Here is a tiny trained network, its code and every weight. The questions are about switching its units off for an input and a class, where a switched-off unit gives its printed mean instead of its output.

import numpy as np


def w(rows, s, z=0):
    codes = np.array(rows[::2]) - 128.0
    scale = np.full(codes.shape[1], s)
    scale[-1] = z or s
    return codes * scale


def norm(h):
    return h / np.sqrt((h * h).mean(-1, keepdims=True) + 1e-5)


def f(y):
    return y / 2 * (1 + np.tanh(0.7978845608 * (y + 0.044715 * y**3)))


def log_softmax(a):
    a = a - a.max(-1, keepdims=True)
    return a - np.log(np.exp(a).sum(-1, keepdims=True))


def net(x, mask):
    res = np.array(x, float).reshape(1, 6) / 4 @ E
    u = 0
    for l in range(3):
        y = f(norm(res) @ A[l][:, :-1].T + A[l][:, -1])
        res = res + np.where(mask[u : u + 8], y, B[l][:, -1]) @ B[l][:, :-1]
        u += 8
    return log_softmax(norm(res)[-1] @ U[:, :-1].T + U[:, -1])


A, B = {}, {}
E = w([
[160,92,102,96,204,106,68],'x0',
[214,111,182,174,201,136,221],'x1',
[127,125,128,128,130,129,129],'x2',
[129,129,129,125,126,125,128],'x3',
[190,104,117,255,64,82,69],'x4',
[52,93,217,154,152,52,125],'x5',
],0.0079)
A[0] = w([
[68,159,153,136,134,22,118,44],'0.n0',
[198,107,194,144,137,140,211,24],'0.n1',
[73,141,105,170,46,136,255,30],'0.n2',
[102,44,73,74,133,111,72,56],'0.n3',
[180,201,91,135,135,143,129,42],'0.n4',
[180,185,10,142,124,217,160,12],'0.n5',
[73,136,109,11,151,154,228,1],'0.n6',
[188,118,141,88,152,81,114,115],'0.n7',
],0.0075,0.0036)
B[0] = w([
[149,69,150,96,81,174,161,170],'0.n0',
[81,72,89,215,174,206,157,215],'0.n1',
[193,249,254,121,149,173,5,211],'0.n2',
[140,153,150,190,164,201,151,164],'0.n3',
[117,88,171,75,123,99,164,147],'0.n4',
[168,36,169,47,50,106,127,242],'0.n5',
[119,206,100,102,139,45,182,252],'0.n6',
[118,203,164,169,144,187,144,147],'0.n7',
],0.0076,0.0036)
A[1] = w([
[59,162,88,102,103,165,63,26],'1.n0',
[39,148,45,79,72,140,57,104],'1.n1',
[174,84,96,88,255,86,45,72],'1.n2',
[52,101,230,188,168,53,140,39],'1.n3',
[95,137,167,112,60,123,122,52],'1.n4',
[136,119,119,216,107,156,119,2],'1.n5',
[173,105,101,227,35,63,154,93],'1.n6',
[130,140,146,132,156,165,87,106],'1.n7',
],0.0084,0.003)
B[1] = w([
[99,106,145,207,114,122,140,177],'1.n0',
[132,75,144,255,124,120,204,249],'1.n1',
[136,233,201,147,61,193,112,184],'1.n2',
[159,75,117,47,75,158,99,225],'1.n3',
[155,119,136,133,179,169,110,166],'1.n4',
[94,135,75,114,164,142,107,169],'1.n5',
[86,184,76,62,197,78,105,254],'1.n6',
[123,151,105,149,117,142,101,135],'1.n7',
],0.0095,0.0042)
A[2] = w([
[94,155,132,92,150,118,216,80],'2.n0',
[99,36,182,73,97,104,92,3],'2.n1',
[198,100,129,135,243,178,185,14],'2.n2',
[148,216,179,147,81,135,104,65],'2.n3',
[189,95,54,97,49,147,136,10],'2.n4',
[105,167,101,92,149,81,130,100],'2.n5',
[172,161,80,139,159,25,77,33],'2.n6',
[178,139,152,162,108,112,76,117],'2.n7',
],0.011,0.0031)
B[2] = w([
[133,159,16,151,183,71,23,226],'2.n0',
[253,81,103,40,135,187,230,206],'2.n1',
[63,76,146,224,14,82,103,254],'2.n2',
[117,167,213,100,175,217,28,231],'2.n3',
[161,3,192,6,187,169,202,194],'2.n4',
[121,124,12,128,179,121,83,178],'2.n5',
[68,191,60,78,191,74,145,231],'2.n6',
[118,211,111,85,172,161,199,192],'2.n7',
],0.0077,0.0043)
U = w([
[100,189,48,89,209,50,126,111],'0',
[186,57,150,44,122,149,176,255],'1',
[102,101,146,247,101,105,155,97],'2',
[140,225,206,114,147,204,88,16],'3',
],0.015,0.0019)

Each question gives the input, the list of numbers given to net, and the class t.
The units are the neurons (one row each of A and B). Each row of codes is followed by its name. A weight is (code - 128) times the scale printed after its matrix; where a second scale follows, it is the last column's (A, B and U).
mask holds one flag per neuron, layer by layer. A switched-off neuron (its flag False) gives its mean, the last column of its row in B, instead of its output. The means were averaged over made-up inputs and are rounded, as every weight is.
A unit's drop is (log p(t) with every unit on - log p(t) with that unit switched off) / (log p(t) with every unit on - log p(t) with every unit switched off).
The circuit of an input: a set's keep is (log p(t) with only the set's units on - log p(t) with every unit switched off) / (log p(t) with every unit on - log p(t) with every unit switched off). Starting from the 12 units with the biggest drops (on a tie, the unit counted first), units are removed one at a time, each time the one whose removal leaves the highest keep (on an exact tie, the one counted first), for as long as the keep stays at least 0.8.
circuit, biggest first: the units of the circuit, biggest drop first
unit that matters most: the unit with the biggest drop
top k neurons: the k neurons with the biggest drops, biggest first
top k neurons in layer l: the k neurons of layer l with the biggest drops, biggest first
drop when u is switched off: that unit's drop, to one decimal
input [0,5,4,6,0,7], class 1: unit that matters most	1.n3
input [-7,7,6,4,2,-6], class 2: top 2 neurons	0.n1; 2.n2
input [7,8,5,4,-8,-8], class 0: circuit, biggest first	0.n6; 2.n0
input [-4,-7,4,-7,-4,7], class 1: top 2 neurons in layer 0	0.n0; 0.n1
input [5,0,-3,8,5,-8], class 1: top 2 neurons	0.n5; 2.n4
input [-2,8,4,-2,8,-5], class 0: top 2 neurons	1.n6; 2.n6
input [6,7,-7,-5,7,-7], class 0: top 3 neurons	1.n6; 2.n6; 1.n3
input [-8,3,4,-4,-8,-1], class 0: top 3 neurons	0.n6; 2.n0; 1.n2
input [3,-5,-6,4,-7,8], class 1: top 2 neurons	2.n1; 1.n3
input [5,-4,-2,0,-4,1], class 3: top 2 neurons in layer 0	0.n3; 0.n1
input [1,-6,-7,8,3,-5], class 2: top 2 neurons	1.n1; 1.n0
input [-8,7,-8,6,5,-1], class 3: top 2 neurons in layer 1	1.n1; 1.n4
input [4,-4,7,-4,5,7], class 1: top 2 neurons	1.n3; 2.n1
input [-4,8,-8,1,-5,2], class 2: unit that matters most	2.n2
input [7,6,0,-5,8,7], class 0: circuit, biggest first	1.n6; 2.n6
input [-8,7,4,-3,3,0], class 3: top 3 neurons	0.n2; 1.n1; 2.n3
input [8,-2,6,-1,-7,-7], class 3: top 2 neurons	1.n2; 1.n6
input [4,-5,-2,0,2,-1], class 2: top 2 neurons	1.n1; 0.n2
input [3,3,4,7,-1,4], class 1: top 2 neurons	1.n3; 0.n2
input [5,-7,-3,0,4,2], class 2: unit that matters most	1.n1
input [6,-1,-4,-8,-1,-7], class 1: top 2 neurons in layer 0	0.n5; 0.n2
input [2,-4,3,7,1,-4], class 1: top 2 neurons in layer 2	2.n4; 2.n2
input [-7,6,-5,6,8,-6], class 0: drop when 1.n6 is switched off	1.3
